Below is a small trained network, with its code and all its weights. Each question gives an input and a class and asks what happens when units are switched off, that is, made to give their printed mean instead of their output.

import numpy as np


def w(rows, s, z=0):
    codes = np.array(rows[::2]) - 128.0
    scale = np.full(codes.shape[1], s)
    scale[-1] = z or s
    return codes * scale


def f(y):
    return np.maximum(y, 0)


def log_softmax(a):
    a = a - a.max(-1, keepdims=True)
    return a - np.log(np.exp(a).sum(-1, keepdims=True))


def net(x, mask):
    res = np.array(x, float).reshape(1, 4) / 4 @ E
    y = f(res @ A[0][:, :-1].T + A[0][:, -1])
    res = res + np.where(mask, y, B[0][:, -1]) @ B[0][:, :-1]
    return log_softmax(res[-1] @ U[:, :-1].T + U[:, -1])


A, B = {}, {}
E = w([
[118,151,149,184,97,75],'x0',
[68,110,123,23,116,61],'x1',
[141,108,128,137,154,113],'x2',
[114,9,215,121,124,154],'x3',
],0.013)
A[0] = w([
[126,145,169,172,80,32,147],'N1',
[118,162,121,53,96,118,26],'N2',
[98,107,111,92,121,125,133],'N3',
[52,121,99,79,154,50,24],'N4',
[86,45,213,165,82,95,108],'N5',
[100,114,126,196,54,106,132],'N6',
[204,141,100,168,119,191,2],'N7',
[140,183,9,154,140,60,103],'N8',
],0.011,0.0035)
B[0] = w([
[104,211,192,82,141,241,185],'N1',
[126,138,94,131,163,99,182],'N2',
[87,142,50,187,190,136,170],'N3',
[28,2,125,205,184,121,208],'N4',
[241,156,68,125,84,139,223],'N5',
[174,249,200,144,213,114,174],'N6',
[58,161,129,253,143,53,209],'N7',
[141,46,129,43,30,158,252],'N8',
],0.0087,0.012)
U = w([
[219,113,103,92,2,76,115],'0',
[47,154,180,217,190,27,3],'1',
[132,181,152,89,176,134,196],'2',
],0.0087,0.0041)

Each question gives the input, the list of numbers given to net, and the class t.
The units are the neurons (one row each of A and B). Each row of codes is followed by its name. A weight is (code - 128) times the scale printed after its matrix; where a second scale follows, it is the last column's (A, B and U).
mask holds one flag per neuron, in row order. A switched-off neuron (its flag False) gives its mean, the last column of its row in B, instead of its output. The means were averaged over made-up inputs and are rounded, as every weight is.
A unit's drop is (log p(t) with every unit on - log p(t) with that unit switched off) / (log p(t) with every unit on - log p(t) with every unit switched off).
The circuit of an input: a set's keep is (log p(t) with only the set's units on - log p(t) with every unit switched off) / (log p(t) with every unit on - log p(t) with every unit switched off). Starting from all 8 units, units are removed one at a time, each time the one whose removal leaves the highest keep (on an exact tie, the one counted first), for as long as the keep stays at least 0.8.
units of the circuit, in order: the units of the circuit, biggest drop first
most important unit: the unit with the biggest drop
k most important neurons: the k neurons with the biggest drops, biggest first
drop of u: that unit's drop, to one decimal
input [-3,6,7,3], class 1: units of the circuit, in order	(N4)
input [8,-4,3,2], class 2: units of the circuit, in order	(N1, N4)
input [6,0,3,0], class 2: units of the circuit, in order	(N1, N7)
input [7,2,8,-1], class 2: 3 most important neurons	(N1, N7, N6)
input [-4,6,6,-7], class 0: 3 most important neurons	(N8, N7, N6)
input [6,-1,-8,4], class 2: 3 most important neurons	(N6, N8, N1)
input [-1,7,5,3], class 1: 2 most important neurons	(N4, N8)
input [8,-5,-8,-4], class 2: 2 most important neurons	(N1, N8)
input [-7,-8,-6,-5], class 1: 2 most important neurons	(N7, N5)
input [2,-6,6,-7], class 0: 2 most important neurons	(N8, N4)
input [-1,4,-4,-2], class 1: 2 most important neurons	(N5, N4)
input [-5,-8,4,-5], class 1: 2 most important neurons	(N7, N5)
input [-6,-8,5,6], class 1: 2 most important neurons	(N7, N8)
input [2,3,6,8], class 0: most important unit	N5
input [-1,-1,-2,-8], class 0: drop of N1	0.0
input [-7,-5,0,-7], class 0: drop of N1	0.1
input [-4,4,0,-6], class 0: drop of N1	0.2
